Below is a small trained network, with its code and all its weights. Each question gives an input and a target symbol and asks what happens when units are switched off, that is, made to give their printed mean instead of their output.

import numpy as np


def w(rows, s, z=0):
    codes = np.array(rows[::2]) - 128.0
    scale = np.full(codes.shape[1], s)
    scale[-1] = z or s
    return codes * scale


def norm(h):
    return h / np.sqrt((h * h).mean(-1, keepdims=True) + 1e-5)


def f(y):
    return np.maximum(y, 0)


def softmax(a):
    e = np.exp(a - a.max(-1, keepdims=True))
    return e / e.sum(-1, keepdims=True)


def log_softmax(a):
    a = a - a.max(-1, keepdims=True)
    return a - np.log(np.exp(a).sum(-1, keepdims=True))


def net(x, mask):
    ids = ['ΛΠΩζθσφ'.index(c) for c in x.split()]
    T = len(ids)
    res = E[ids] + P[:T]
    u = 0
    for l in range(3):
        q, k, v = (norm(res) @ M[l].T for M in (Q, K, V))
        z = softmax(np.where(np.tri(T) > 0, q @ k.T / 4**0.5, -1e9)) @ v
        res = res + np.where(mask[u], z, O[l][:, -1]) @ O[l][:, :-1]
        u += 1
        y = f(norm(res) @ A[l][:, :-1].T + A[l][:, -1])
        res = res + np.where(mask[u : u + 8], y, B[l][:, -1]) @ B[l][:, :-1]
        u += 8
    return log_softmax(norm(res)[-1] @ U[:, :-1].T + U[:, -1])


Q, K, V, O, A, B = {}, {}, {}, {}, {}, {}
E = w([
[196,153,116,255,182,105,122],'Λ',
[122,101,45,91,137,151,127],'Π',
[106,37,98,111,150,176,165],'Ω',
[106,48,84,71,158,95,73],'ζ',
[69,134,49,154,70,152,147],'θ',
[94,64,161,138,68,123,80],'σ',
[161,141,189,141,71,138,101],'φ',
],0.0053)
P = w([
[98,117,137,46,69,69,168],'0',
[121,95,140,80,70,106,156],'1',
[143,107,127,101,80,148,132],'2',
[149,109,119,124,103,148,129],'3',
[150,96,112,140,125,153,113],'4',
[151,98,106,159,138,150,105],'5',
[147,104,106,175,152,155,95],'6',
[148,109,95,195,161,143,79],'7',
[134,104,93,216,176,130,72],'8',
[132,111,80,228,189,122,72],'9',
[122,111,76,252,200,120,84],'10',
],0.0036)
Q[0] = w([
[166,142,185,68,144,134,159],'0.h0',
[141,146,115,145,195,116,156],'0.h0',
[104,65,82,154,62,144,98],'0.h0',
[141,2,75,184,177,154,68],'0.h0',
],0.0098)
K[0] = w([
[122,165,108,35,85,164,174],'0.h0',
[37,81,84,124,125,143,98],'0.h0',
[176,139,161,235,146,126,86],'0.h0',
[135,143,106,255,155,122,95],'0.h0',
],0.0081)
V[0] = w([
[38,132,116,187,24,89,62],'0.h0',
[142,84,3,103,152,106,182],'0.h0',
[75,44,97,154,96,168,60],'0.h0',
[143,46,183,111,158,102,38],'0.h0',
],0.0041)
O[0] = w([
[115,99,253,66,19,156,110,245],'0.h0',
[21,182,149,167,149,47,124,148],'0.h0',
[40,176,223,92,101,200,138,250],'0.h0',
[141,146,215,68,215,192,175,195],'0.h0',
],0.0038,0.0017)
A[0] = w([
[128,127,158,130,55,80,64,19],'0.n0',
[183,81,66,104,73,64,243,58],'0.n1',
[78,123,124,39,121,216,113,86],'0.n2',
[120,118,189,59,202,76,43,6],'0.n3',
[120,166,116,5,84,130,243,116],'0.n4',
[134,198,225,121,57,148,151,113],'0.n5',
[99,117,54,123,175,95,205,127],'0.n6',
[119,116,115,132,179,142,187,55],'0.n7',
],0.0032,0.0018)
B[0] = w([
[117,60,86,194,147,125,141,156],'0.n0',
[244,146,210,87,144,138,152,165],'0.n1',
[72,177,234,123,102,148,183,250],'0.n2',
[92,69,96,24,184,171,54,146],'0.n3',
[90,176,251,149,132,225,98,194],'0.n4',
[103,140,207,82,201,87,18,218],'0.n5',
[189,185,194,101,183,176,128,213],'0.n6',
[114,153,133,127,169,156,153,149],'0.n7',
],0.0028,0.002)
Q[1] = w([
[249,101,141,92,63,152,163],'1.h0',
[165,87,95,21,24,172,133],'1.h0',
[253,142,119,75,83,152,171],'1.h0',
[66,44,75,112,51,131,26],'1.h0',
],0.0038)
K[1] = w([
[183,148,112,41,100,15,116],'1.h0',
[131,204,232,60,61,84,135],'1.h0',
[144,128,126,29,115,13,117],'1.h0',
[121,255,186,186,71,153,129],'1.h0',
],0.0043)
V[1] = w([
[156,130,57,99,109,180,136],'1.h0',
[120,253,133,144,128,102,113],'1.h0',
[90,84,83,161,165,188,137],'1.h0',
[72,131,97,37,87,160,128],'1.h0',
],0.0039)
O[1] = w([
[40,168,112,132,100,106,97,61],'1.h0',
[152,56,156,198,175,122,97,6],'1.h0',
[82,93,50,69,72,154,156,159],'1.h0',
[143,96,148,98,94,3,130,200],'1.h0',
],0.004,0.0013)
A[1] = w([
[143,44,245,123,137,109,97,104],'1.n0',
[212,194,152,200,172,77,206,111],'1.n1',
[197,204,34,113,16,79,128,73],'1.n2',
[62,191,121,79,213,72,207,68],'1.n3',
[202,185,65,52,164,133,75,27],'1.n4',
[74,18,105,84,218,95,205,118],'1.n5',
[142,107,89,113,148,4,127,5],'1.n6',
[109,113,17,159,166,222,160,64],'1.n7',
],0.0035,0.0029)
B[1] = w([
[97,161,18,99,102,145,128,252],'1.n0',
[102,56,161,9,153,96,184,172],'1.n1',
[50,159,166,121,254,144,155,145],'1.n2',
[131,236,157,164,167,164,180,151],'1.n3',
[91,47,155,128,221,93,99,143],'1.n4',
[171,242,82,170,138,135,87,229],'1.n5',
[159,167,126,162,85,72,72,131],'1.n6',
[92,208,174,154,171,225,123,241],'1.n7',
],0.0041,0.0026)
Q[2] = w([
[107,146,173,115,115,53,232],'2.h0',
[43,254,78,241,249,232,147],'2.h0',
[133,99,52,115,87,55,118],'2.h0',
[43,201,64,159,144,90,169],'2.h0',
],0.0077)
K[2] = w([
[77,127,106,8,120,110,150],'2.h0',
[88,130,108,159,141,197,23],'2.h0',
[97,175,102,130,89,119,213],'2.h0',
[2,153,112,108,118,174,111],'2.h0',
],0.0088)
V[2] = w([
[130,138,156,176,95,187,253],'2.h0',
[131,115,112,219,158,137,147],'2.h0',
[140,122,155,220,73,148,96],'2.h0',
[137,242,167,147,90,152,70],'2.h0',
],0.0048)
O[2] = w([
[143,209,183,221,79,103,253,180],'2.h0',
[112,171,170,159,119,196,108,77],'2.h0',
[155,120,218,147,50,182,133,134],'2.h0',
[200,121,76,126,85,167,161,252],'2.h0',
],0.0045,0.002)
A[2] = w([
[160,124,150,149,59,117,116,172],'2.n0',
[74,126,79,114,85,87,126,141],'2.n1',
[103,102,170,112,124,147,187,160],'2.n2',
[255,128,112,113,80,174,124,107],'2.n3',
[140,105,182,166,163,178,86,62],'2.n4',
[195,41,161,149,154,25,204,2],'2.n5',
[144,51,118,95,109,109,91,161],'2.n6',
[153,156,78,162,143,52,106,47],'2.n7',
],0.007,0.0035)
B[2] = w([
[120,107,92,107,208,142,145,229],'2.n0',
[140,73,129,200,147,124,113,200],'2.n1',
[156,144,129,135,120,100,58,247],'2.n2',
[177,88,20,108,121,214,192,252],'2.n3',
[78,136,116,95,85,213,87,213],'2.n4',
[185,76,254,178,242,124,138,161],'2.n5',
[127,189,130,189,93,162,191,221],'2.n6',
[198,171,141,113,73,152,47,145],'2.n7',
],0.006,0.003)
U = w([
[196,86,214,170,207,123,142,197],'Λ',
[58,108,70,53,235,95,111,71],'Π',
[206,70,41,92,89,179,196,114],'Ω',
[201,177,92,132,92,79,22,39],'ζ',
[99,254,138,162,126,116,205,76],'θ',
[59,63,104,222,75,90,131,254],'σ',
[96,119,236,49,70,179,74,130],'φ',
],0.0053,0.00098)

Each question gives the input, a string of symbols that net reads in full, and the target symbol t.
The units are the heads (4 rows each of Q, K, V and O) and the neurons (one row each of A and B). Each row of codes is followed by its name. A weight is (code - 128) times the scale printed after its matrix; where a second scale follows, it is the last column's (O, A, B and U).
mask holds one flag per unit, layer by layer, with each layer's heads first. A switched-off unit (its flag False) gives its mean, the last column of its rows in O or B, instead of its output. The means were averaged over made-up inputs and are rounded, as every weight is.
A unit's drop is (log p(t) with every unit on - log p(t) with that unit switched off) / (log p(t) with every unit on - log p(t) with every unit switched off).
The circuit of an input: a set's keep is (log p(t) with only the set's units on - log p(t) with every unit switched off) / (log p(t) with every unit on - log p(t) with every unit switched off). Starting from the 12 units with the biggest drops (on a tie, the unit counted first), units are removed one at a time, each time the one whose removal leaves the highest keep (on an exact tie, the one counted first), for as long as the keep stays at least 0.8.
units of the circuit, in order: the units of the circuit, biggest drop first
most important unit: the unit with the biggest drop
k most important neurons of layer l: the k neurons of layer l with the biggest drops, biggest first
drop of u: that unit's drop, to one decimal
input Λ θ Π, target Π: units of the circuit, in order	[0.h0 1.n2 2.h0]
input Ω ζ θ φ Π φ Π Ω Ω, target θ: most important neuron of layer 1	[1.n5]
input σ σ Ω Λ Π σ Π Λ φ, target Ω: units of the circuit, in order	[0.h0 2.n3]
input Λ φ Ω Ω ζ Λ, target Π: units of the circuit, in order	[1.n1 2.h0]
input Π Ω Π ζ Π σ σ Ω Π, target φ: units of the circuit, in order	[0.h0 2.n3]
input ζ φ σ Ω Ω Π σ φ Ω σ, target Ω: units of the circuit, in order	[0.h0 2.h0 1.n0 2.n3]
input θ θ θ Λ Ω σ, target σ: 4 most important neurons of layer 1	[1.n1 1.n7 1.n5 1.n0]
input Λ Π Ω Ω ζ Λ, target Π: units of the circuit, in order	[2.h0 1.n1]
input φ σ σ Λ Ω ζ ζ, target ζ: units of the circuit, in order	[0.h0 2.n7 2.n3]
input Π Π ζ ζ σ Ω, target φ: 3 most important neurons of layer 2	[2.n3 2.n2 2.n0]
input ζ σ φ φ Λ σ Λ, target φ: 3 most important neurons of layer 1	[1.n1 1.n5 1.n7]
input σ φ Ω Ω Π, target θ: units of the circuit, in order	[0.h0 2.h0 0.n2 2.n3]
input Ω Λ σ Ω φ θ φ Λ, target Ω: 2 most important neurons of layer 1	[1.n1 1.n0]
input φ Λ ζ, target ζ: most important unit	1.n1
input Ω ζ Π Π Π, target ζ: 2 most important neurons of layer 1	[1.n5 1.n7]
input ζ Π Ω, target Π: 2 most important neurons of layer 2	[2.n6 2.n3]
input Ω φ Ω Ω θ, target σ: 2 most important neurons of layer 2	[2.n1 2.n3]
input Ω Π Π, target θ: 2 most important neurons of layer 1	[1.n3 1.n0]
input θ Ω φ Π ζ Ω σ θ φ ζ ζ, target Ω: drop of 2.h0	0.2
input φ φ Ω σ, target Ω: drop of 2.h0	0.3
input φ Ω θ Π θ Ω θ Π Ω σ ζ, target φ: drop of 2.n3	0.1
input φ Π σ Ω Ω, target φ: most important neuron of layer 1	[1.n7]
input Π Λ ζ σ σ, target σ: 2 most important neurons of layer 1	[1.n1 1.n7]
